Below are the code and all the weights of a small trained network. Each question names an input and a target symbol and asks about switching units off, where a switched-off unit gives its printed mean instead of its output.

import numpy as np


def w(rows, s, z=0):
    codes = np.array(rows[::2]) - 128.0
    scale = np.full(codes.shape[1], s)
    scale[-1] = z or s
    return codes * scale


def norm(h):
    return h / np.sqrt((h * h).mean(-1, keepdims=True) + 1e-5)


def f(y):
    return np.maximum(y, 0)


def softmax(a):
    e = np.exp(a - a.max(-1, keepdims=True))
    return e / e.sum(-1, keepdims=True)


def log_softmax(a):
    a = a - a.max(-1, keepdims=True)
    return a - np.log(np.exp(a).sum(-1, keepdims=True))


def net(x, mask):
    ids = ['ΔΘΣγεζηλμξτψω'.index(c) for c in x.split()]
    T = len(ids)
    res = E[ids] + P[:T]
    u = 0
    for l in range(3):
        q, k, v = (norm(res) @ M[l].T for M in (Q, K, V))
        z = softmax(np.where(np.tri(T) > 0, q @ k.T / 3**0.5, -1e9)) @ v
        res = res + np.where(mask[u], z, O[l][:, -1]) @ O[l][:, :-1]
        u += 1
        y = f(norm(res) @ A[l][:, :-1].T + A[l][:, -1])
        res = res + np.where(mask[u : u + 4], y, B[l][:, -1]) @ B[l][:, :-1]
        u += 4
    return log_softmax(norm(res)[-1] @ U[:, :-1].T + U[:, -1])


Q, K, V, O, A, B = {}, {}, {}, {}, {}, {}
E = w([
[133,214,139,172,166,162,129,122,59,133,128],'Δ',
[166,95,85,167,126,213,143,108,142,84,209],'Θ',
[151,141,145,193,167,110,106,100,55,109,133],'Σ',
[136,162,4,81,103,190,154,208,132,184,63],'γ',
[161,179,68,96,107,144,128,165,56,141,137],'ε',
[123,174,91,151,130,121,55,190,172,82,32],'ζ',
[168,141,158,107,96,41,64,138,56,65,113],'η',
[166,22,98,36,29,123,91,238,112,93,152],'λ',
[175,151,74,137,153,168,149,118,38,181,106],'μ',
[148,93,9,113,111,163,119,154,139,134,96],'ξ',
[176,27,69,135,110,87,74,131,140,84,100],'τ',
[224,125,111,131,112,66,146,88,43,187,28],'ψ',
[149,109,65,158,147,94,79,92,141,124,46],'ω',
],0.013)
P = w([
[133,151,118,196,144,34,160,155,143,183,192],'0',
[95,141,103,192,122,89,181,147,120,95,150],'1',
[97,178,99,175,91,118,97,136,120,110,155],'2',
[169,153,92,139,187,105,107,145,137,105,153],'3',
[112,128,92,155,152,96,205,125,102,61,125],'4',
[86,169,88,161,54,117,105,101,113,117,150],'5',
[171,151,106,97,180,154,86,127,113,105,139],'6',
[138,100,112,111,181,130,205,129,111,49,102],'7',
[119,116,117,157,66,169,120,127,71,92,97],'8',
[191,152,128,95,135,161,49,132,137,134,153],'9',
[158,109,143,58,183,149,171,102,123,61,94],'10',
[83,95,151,149,32,163,169,128,101,79,78],'11',
[161,124,119,105,64,198,100,181,133,106,117],'12',
[250,58,147,85,171,164,126,169,168,107,105],'13',
],0.014)
Q[0] = w([
[158,87,139,103,211,153,197,149,100,65,82],'0.h0',
[237,133,130,45,247,160,54,132,138,146,145],'0.h0',
[95,128,163,91,194,68,188,127,193,149,146],'0.h0',
],0.015)
K[0] = w([
[47,117,142,152,5,176,119,80,81,117,86],'0.h0',
[85,96,127,133,118,135,242,125,90,34,61],'0.h0',
[103,135,60,241,81,85,134,176,85,126,152],'0.h0',
],0.013)
V[0] = w([
[128,252,116,138,118,218,230,126,92,179,139],'0.h0',
[145,146,30,39,91,148,183,254,157,173,96],'0.h0',
[97,81,77,185,161,199,157,92,216,162,92],'0.h0',
],0.011)
O[0] = w([
[123,193,121,151,49,133,160,104,137,147,154,95],'0.h0',
[168,194,112,69,126,143,250,150,143,90,120,254],'0.h0',
[43,90,119,129,80,121,165,160,81,101,88,44],'0.h0',
],0.018,0.0083)
A[0] = w([
[85,89,42,107,188,120,131,173,6,192,54,253],'0.n0',
[16,80,153,156,1,154,125,89,81,138,129,19],'0.n1',
[197,154,114,79,65,61,85,128,141,85,126,217],'0.n2',
[121,123,28,160,191,239,130,99,180,180,110,66],'0.n3',
],0.0082,0.0041)
B[0] = w([
[132,133,138,152,126,57,98,124,124,93,123,236],'0.n0',
[250,152,154,72,120,107,90,87,153,119,103,195],'0.n1',
[123,151,77,170,152,168,138,135,127,156,151,254],'0.n2',
[75,174,137,150,190,96,104,137,124,123,150,161],'0.n3',
],0.018,0.0074)
Q[1] = w([
[176,129,104,160,117,75,148,118,118,111,119],'1.h0',
[153,147,143,72,116,123,80,103,85,114,250],'1.h0',
[139,147,138,122,128,100,131,165,105,239,43],'1.h0',
],0.012)
K[1] = w([
[120,133,146,139,154,207,128,130,132,128,88],'1.h0',
[155,109,195,109,146,129,170,51,111,153,130],'1.h0',
[59,149,88,170,150,120,118,155,165,107,248],'1.h0',
],0.013)
V[1] = w([
[103,164,96,208,77,171,67,247,221,35,155],'1.h0',
[160,35,191,111,129,101,213,168,122,164,254],'1.h0',
[102,133,106,76,129,137,102,140,182,126,87],'1.h0',
],0.0077)
O[1] = w([
[139,130,140,70,101,53,75,52,80,62,235,209],'1.h0',
[89,237,157,161,142,94,59,195,187,136,11,10],'1.h0',
[152,120,190,162,138,208,130,165,82,134,209,33],'1.h0',
],0.011,0.0012)
A[1] = w([
[102,75,145,217,22,158,56,80,122,247,184,8],'1.n0',
[186,173,107,51,174,107,187,143,52,115,174,225],'1.n1',
[80,177,93,87,55,111,254,104,80,91,106,253],'1.n2',
[94,39,158,153,74,77,52,141,53,202,120,167],'1.n3',
],0.01,0.0035)
B[1] = w([
[92,173,128,10,153,88,103,145,212,66,199,149],'1.n0',
[105,104,76,137,116,133,62,87,183,75,74,250],'1.n1',
[169,100,184,186,142,158,49,171,142,126,215,216],'1.n2',
[82,150,84,152,102,133,151,140,247,148,118,161],'1.n3',
],0.015,0.016)
Q[2] = w([
[70,161,223,119,146,131,187,163,19,133,57],'2.h0',
[136,26,54,1,76,96,136,187,178,177,193],'2.h0',
[163,121,81,157,75,97,157,86,209,222,142],'2.h0',
],0.01)
K[2] = w([
[64,205,156,181,131,92,105,141,121,161,147],'2.h0',
[128,117,48,24,165,145,148,79,254,135,136],'2.h0',
[106,138,129,33,132,193,124,144,79,133,109],'2.h0',
],0.012)
V[2] = w([
[122,164,133,151,148,187,118,160,198,78,36],'2.h0',
[154,22,54,132,66,29,146,136,253,210,244],'2.h0',
[202,90,56,155,102,83,118,188,159,145,193],'2.h0',
],0.005)
O[2] = w([
[109,67,95,127,49,181,148,152,127,135,126,253],'2.h0',
[80,237,184,210,52,58,112,243,92,159,23,182],'2.h0',
[119,74,123,255,152,181,140,154,124,205,20,241],'2.h0',
],0.0079,0.0061)
A[2] = w([
[166,196,80,81,78,102,253,126,114,118,171,3],'2.n0',
[146,161,152,146,77,140,135,104,99,180,221,48],'2.n1',
[116,124,79,168,141,116,91,79,153,145,125,76],'2.n2',
[9,81,139,153,49,120,123,101,114,138,122,93],'2.n3',
],0.019,0.0017)
B[2] = w([
[75,119,222,148,172,127,95,87,103,60,81,184],'2.n0',
[140,127,43,94,192,81,141,177,46,92,167,182],'2.n1',
[102,150,118,113,134,193,156,88,50,123,61,250],'2.n2',
[150,102,57,171,130,145,248,45,177,107,200,145],'2.n3',
],0.017,0.012)
U = w([
[117,159,139,37,133,71,128,105,95,110,161,48],'Δ',
[187,139,151,119,54,92,109,86,131,143,95,70],'Θ',
[83,146,139,133,110,129,93,94,202,155,148,34],'Σ',
[101,141,245,105,117,139,188,125,109,102,120,147],'γ',
[146,194,109,203,148,88,105,115,152,104,105,254],'ε',
[133,91,109,110,110,158,91,76,106,79,141,172],'ζ',
[185,118,175,166,181,131,87,91,130,197,156,46],'η',
[181,98,117,43,141,151,165,114,155,113,128,167],'λ',
[172,127,77,137,113,97,141,158,63,152,176,53],'μ',
[183,65,160,135,90,163,112,159,177,130,165,115],'ξ',
[101,81,145,113,155,78,110,174,90,115,86,42],'τ',
[90,154,130,108,91,200,166,137,81,186,86,115],'ψ',
[130,98,106,160,108,81,199,79,138,131,144,57],'ω',
],0.011,0.0071)

Each question gives the input, a string of symbols that net reads in full, and the target symbol t.
The units are the heads (3 rows each of Q, K, V and O) and the neurons (one row each of A and B). Each row of codes is followed by its name. A weight is (code - 128) times the scale printed after its matrix; where a second scale follows, it is the last column's (O, A, B and U).
mask holds one flag per unit, layer by layer, with each layer's heads first. A switched-off unit (its flag False) gives its mean, the last column of its rows in O or B, instead of its output. The means were averaged over made-up inputs and are rounded, as every weight is.
A unit's drop is (log p(t) with every unit on - log p(t) with that unit switched off) / (log p(t) with every unit on - log p(t) with every unit switched off).
The circuit of an input: a set's keep is (log p(t) with only the set's units on - log p(t) with every unit switched off) / (log p(t) with every unit on - log p(t) with every unit switched off). Starting from the 12 units with the biggest drops (on a tie, the unit counted first), units are removed one at a time, each time the one whose removal leaves the highest keep (on an exact tie, the one counted first), for as long as the keep stays at least 0.8.
units of the circuit, in order: the units of the circuit, biggest drop first
unit that matters most: the unit with the biggest drop
top k neurons: the k neurons with the biggest drops, biggest first
k most important neurons of layer l: the k neurons of layer l with the biggest drops, biggest first
drop of u: that unit's drop, to one decimal
input η ψ λ ω ψ Σ λ, target ψ: unit that matters most : 1.n2
input ψ η λ λ Θ τ ζ ω λ ε ξ ψ γ, target ξ: units of the circuit, in order : (0.h0, 1.n2, 2.n2)
input ζ τ η Θ ψ λ ω μ γ λ, target μ: units of the circuit, in order : (0.h0, 1.n2, 2.n1)
input ψ Δ λ ε, target Δ: units of the circuit, in order : (0.h0, 1.n0, 2.n1, 1.n1)
input ψ λ ε ω Σ ε ψ μ τ ξ, target μ: top 2 neurons : (1.n2, 2.n1)
input Θ Θ μ μ ψ, target μ: units of the circuit, in order : (0.h0, 1.n2, 2.n1)
input ζ ψ ω Σ ψ Θ ψ η ε η λ, target ε: top 2 neurons : (2.n0, 0.n2)
input ξ ε Σ ξ Θ ε Θ Δ ε λ, target Δ: 2 most important neurons of layer 1 : (1.n0, 1.n1)
input τ λ Δ γ ψ λ ζ γ λ λ, target γ: units of the circuit, in order : (0.h0, 2.n0)
input Θ τ λ τ Θ η ψ Δ μ ε τ Σ τ η, target Σ: 2 most important neurons of layer 1 : (1.n0, 1.n3)
input μ ξ η ω, target ξ: top 2 neurons : (1.n2, 2.n2)
input γ τ ψ η ζ, target ψ: top 2 neurons : (2.n2, 1.n2)
input ζ Θ ε ω Θ γ λ ω Δ ε Θ, target Δ: units of the circuit, in order : (0.h0, 1.n0, 1.n1, 2.n1)
input Θ Θ λ λ ε ξ, target λ: most important neuron of layer 1 : (1.n1)
input ε ζ γ τ ψ Σ η η, target Σ: 3 most important neurons of layer 1 : (1.n0, 1.n3, 1.n1)
input λ ξ ψ Θ τ η τ Θ Θ ψ τ λ, target ψ: 2 most important neurons of layer 0 : (0.n1, 0.n2)
input Σ ζ ξ λ η ξ λ Δ, target ξ: units of the circuit, in order : (1.n2, 0.h0, 2.n2)
input ξ ξ ξ Θ ε ζ Δ τ λ λ λ μ, target λ: top 2 neurons : (2.n0, 0.n0)
input ξ μ Θ, target ξ: top 2 neurons : (1.n2, 2.n2)
input Σ μ Δ ζ τ τ Θ ζ Θ Θ τ Θ Σ, target τ: units of the circuit, in order : (0.h0)
input Θ Δ ψ ψ ξ, target ψ: top 2 neurons : (2.n2, 1.n2)
input η ξ η λ, target ξ: 3 most important neurons of layer 2 : (2.n2, 2.n1, 2.n0)
input ξ λ ζ λ ξ Θ Θ ε τ, target Θ: top 2 neurons : (0.n1, 1.n1)
input Δ ω μ ω ζ Θ ω ξ ε γ λ, target ε: top 2 neurons : (1.n2, 2.n0)
input Σ ψ ζ, target Σ: drop of 1.n0 : 0.4
input η ω λ ξ λ ω ψ, target λ: drop of 2.h0 : 0.1
input Δ ξ ψ Θ ω τ τ γ ε, target τ: drop of 0.h0 : 1.0
input ε λ λ ε γ ε λ λ Σ Σ, target λ: drop of 2.n3 : 0.0
